Here is a tiny trained network, its code and every weight. The questions are about switching its units off for an input and a target symbol, where a switched-off unit gives its printed mean instead of its output.

import numpy as np


def w(rows, s, z=0):
    codes = np.array(rows[::2]) - 128.0
    scale = np.full(codes.shape[1], s)
    scale[-1] = z or s
    return codes * scale


def softmax(a):
    e = np.exp(a - a.max(-1, keepdims=True))
    return e / e.sum(-1, keepdims=True)


def log_softmax(a):
    a = a - a.max(-1, keepdims=True)
    return a - np.log(np.exp(a).sum(-1, keepdims=True))


def net(x, mask):
    ids = ['ΔΘΛΞΨαβγεζηπστφω'.index(c) for c in x.split()]
    T = len(ids)
    res = E[ids] + P[:T]
    u = 0
    for l in range(2):
        r = res
        for j in range(3):
            rows = slice(3 * j, 3 * j + 3)
            q, k, v = (r @ M[l][rows].T for M in (Q, K, V))
            z = softmax(np.where(np.tri(T) > 0, q @ k.T / 3**0.5, -1e9)) @ v
            o = O[l][rows]
            res = res + np.where(mask[u + j], z, o[:, -1]) @ o[:, :-1]
        u += 3
    return log_softmax(res[-1] @ U[:, :-1].T + U[:, -1])


Q, K, V, O = {}, {}, {}, {}
E = w([
[126,129,102],'Δ',
[106,108,184],'Θ',
[99,151,74],'Λ',
[81,87,57],'Ξ',
[140,144,117],'Ψ',
[110,192,94],'α',
[85,213,57],'β',
[121,255,107],'γ',
[110,78,229],'ε',
[135,186,171],'ζ',
[101,159,77],'η',
[103,169,156],'π',
[104,95,225],'σ',
[5,68,178],'τ',
[246,92,91],'φ',
[210,60,31],'ω',
],0.013)
P = w([
[140,252,112],'0',
[114,154,161],'1',
[129,155,140],'2',
[136,151,135],'3',
[136,129,127],'4',
[140,104,116],'5',
[147,82,121],'6',
[149,79,124],'7',
[132,113,147],'8',
],0.0042)
Q[0] = w([
[150,88,193],'L0H0',
[218,134,62],'L0H0',
[236,112,73],'L0H0',
[133,105,105],'L0H1',
[74,35,166],'L0H1',
[120,218,4],'L0H1',
[156,193,164],'L0H2',
[108,182,117],'L0H2',
[228,93,127],'L0H2',
],0.018)
K[0] = w([
[61,122,122],'L0H0',
[182,118,72],'L0H0',
[139,123,44],'L0H0',
[138,151,141],'L0H1',
[149,156,215],'L0H1',
[221,83,1],'L0H1',
[99,161,144],'L0H2',
[93,166,116],'L0H2',
[176,133,141],'L0H2',
],0.024)
V[0] = w([
[115,154,109],'L0H0',
[159,122,189],'L0H0',
[133,8,94],'L0H0',
[92,170,177],'L0H1',
[107,96,94],'L0H1',
[161,127,95],'L0H1',
[113,172,110],'L0H2',
[125,163,191],'L0H2',
[106,176,102],'L0H2',
],0.011)
O[0] = w([
[116,160,103,132],'L0H0',
[153,115,187,101],'L0H0',
[129,8,109,172],'L0H0',
[143,203,101,3],'L0H1',
[150,85,147,175],'L0H1',
[110,73,136,208],'L0H1',
[123,62,150,170],'L0H2',
[113,119,59,63],'L0H2',
[117,64,140,180],'L0H2',
],0.012,0.0028)
Q[1] = w([
[110,185,230],'L1H0',
[109,106,126],'L1H0',
[200,73,176],'L1H0',
[73,108,12],'L1H1',
[227,169,102],'L1H1',
[96,113,124],'L1H1',
[129,140,4],'L1H2',
[74,126,105],'L1H2',
[92,111,64],'L1H2',
],0.017)
K[1] = w([
[103,176,249],'L1H0',
[163,111,120],'L1H0',
[183,151,132],'L1H0',
[92,64,132],'L1H1',
[212,118,66],'L1H1',
[130,135,131],'L1H1',
[100,122,221],'L1H2',
[134,102,133],'L1H2',
[149,111,176],'L1H2',
],0.021)
V[1] = w([
[117,130,180],'L1H0',
[16,99,178],'L1H0',
[171,166,111],'L1H0',
[138,129,1],'L1H1',
[139,138,134],'L1H1',
[175,157,90],'L1H1',
[159,128,117],'L1H2',
[223,132,159],'L1H2',
[44,130,218],'L1H2',
],0.014)
O[1] = w([
[142,129,69,77],'L1H0',
[109,82,2,60],'L1H0',
[103,175,157,11],'L1H0',
[101,47,238,156],'L1H1',
[129,115,123,86],'L1H1',
[129,46,153,2],'L1H1',
[153,105,144,128],'L1H2',
[244,102,209,69],'L1H2',
[99,219,120,75],'L1H2',
],0.012,0.0023)
U = w([
[163,146,121,188],'Δ',
[180,145,133,174],'Θ',
[120,125,121,137],'Λ',
[137,147,19,98],'Ξ',
[231,32,92,120],'Ψ',
[62,91,151,103],'α',
[34,37,111,41],'β',
[95,89,198,2],'γ',
[224,175,106,187],'ε',
[248,135,233,195],'ζ',
[87,96,145,23],'η',
[98,129,149,181],'π',
[145,173,143,191],'σ',
[90,109,126,142],'τ',
[233,161,116,151],'φ',
[254,159,74,122],'ω',
],0.0066,0.0067)

Each question gives the input, a string of symbols that net reads in full, and the target symbol t.
The units are the heads (3 rows each of Q, K, V and O). Each row of codes is followed by its name. A weight is (code - 128) times the scale printed after its matrix; where a second scale follows, it is the last column's (O and U).
mask holds one flag per head, layer by layer. A switched-off head (its flag False) gives its mean, the last column of its rows in O, instead of its output. The means were averaged over made-up inputs and are rounded, as every weight is.
A unit's drop is (log p(t) with every unit on - log p(t) with that unit switched off) / (log p(t) with every unit on - log p(t) with every unit switched off).
The circuit of an input: a set's keep is (log p(t) with only the set's units on - log p(t) with every unit switched off) / (log p(t) with every unit on - log p(t) with every unit switched off). Starting from all 6 units, units are removed one at a time, each time the one whose removal leaves the highest keep (on an exact tie, the one counted first), for as long as the keep stays at least 0.8.
circuit, biggest first: the units of the circuit, biggest drop first
most important unit: the unit with the biggest drop
which heads matter: for each layer, one digit per head in row order, 1 if its drop is at least 0.15 and else 0, layers parted by /
drop of u: that unit's drop, to one decimal
input Ξ φ η, target ζ: circuit, biggest first => (L1H0, L1H2, L0H2, L0H0)
input ε τ φ α, target ζ: which heads matter => 111 / 101
input Ψ Ξ ζ Δ φ η, target ζ: circuit, biggest first => (L1H0, L0H0, L1H2)
input φ Ξ Ξ φ Λ φ Ξ Ψ, target ζ: circuit, biggest first => (L1H0, L1H2)
input Δ τ γ, target Ξ: circuit, biggest first => (L1H0)
input φ Λ Ψ Δ ω β, target Ψ: which heads matter => 110 / 101
input Δ γ α φ τ Λ, target ζ: circuit, biggest first => (L0H1, L0H0, L1H0, L1H2)
input Ψ Ξ τ, target Ξ: which heads matter => 000 / 110
input Δ ω Δ, target Ψ: circuit, biggest first => (L0H1, L0H0, L1H2)
input τ γ Δ, target Ξ: circuit, biggest first => (L0H0, L1H0)
input α Δ τ β ω Δ, target Ψ: circuit, biggest first => (L0H1, L0H0, L1H0)
input Ξ Δ Λ Ξ π Ξ Θ, target Ξ: which heads matter => 000 / 111
input α Λ η ζ α τ Δ Λ, target Ξ: circuit, biggest first => (L0H0, L1H0)
input α Ξ Ψ φ α, target ζ: circuit, biggest first => (L1H0, L1H2, L0H0, L0H1)
input Δ Λ Ξ, target β: which heads matter => 100 / 111
input Δ φ γ, target ζ: which heads matter => 101 / 101
input π φ φ ω β ω φ φ, target Ψ: circuit, biggest first => (L0H0)
input σ τ ζ Ξ, target Ξ: which heads matter => 100 / 101
input ω α φ ω Λ, target Ψ: which heads matter => 110 / 001
input Δ β β φ σ Ξ, target ζ: circuit, biggest first => (L0H1, L0H0, L1H0, L1H2)
input ζ α Θ Ξ τ α, target Ξ: most important unit => L0H2
input ζ Λ Ξ Ψ Ψ η Δ ε, target ζ: circuit, biggest first => (L0H0, L0H1, L1H0)
input Ξ φ η Ξ σ Δ Δ Ξ ε, target Ξ: circuit, biggest first => (L1H1, L1H0)
input Δ Ξ Δ γ ω Ψ, target Ψ: circuit, biggest first => (L0H1, L0H0, L1H0)
input Δ Θ Δ Δ β ε Ξ ω, target Ψ: which heads matter => 110 / 100
input φ φ α γ Δ α Ψ φ, target ζ: drop of L0H2 => 0.1
input Δ Ξ σ Ξ ω Δ γ, target Ψ: drop of L1H2 => 0.2
input ω Ξ Λ α Ξ φ Ξ ε Θ, target ω: drop of L0H0 => 0.2
input Δ σ φ Θ Λ, target ζ: drop of L0H0 => 0.6
input ω α φ Ξ Λ Ξ γ π σ, target ω: most important unit => L0H1
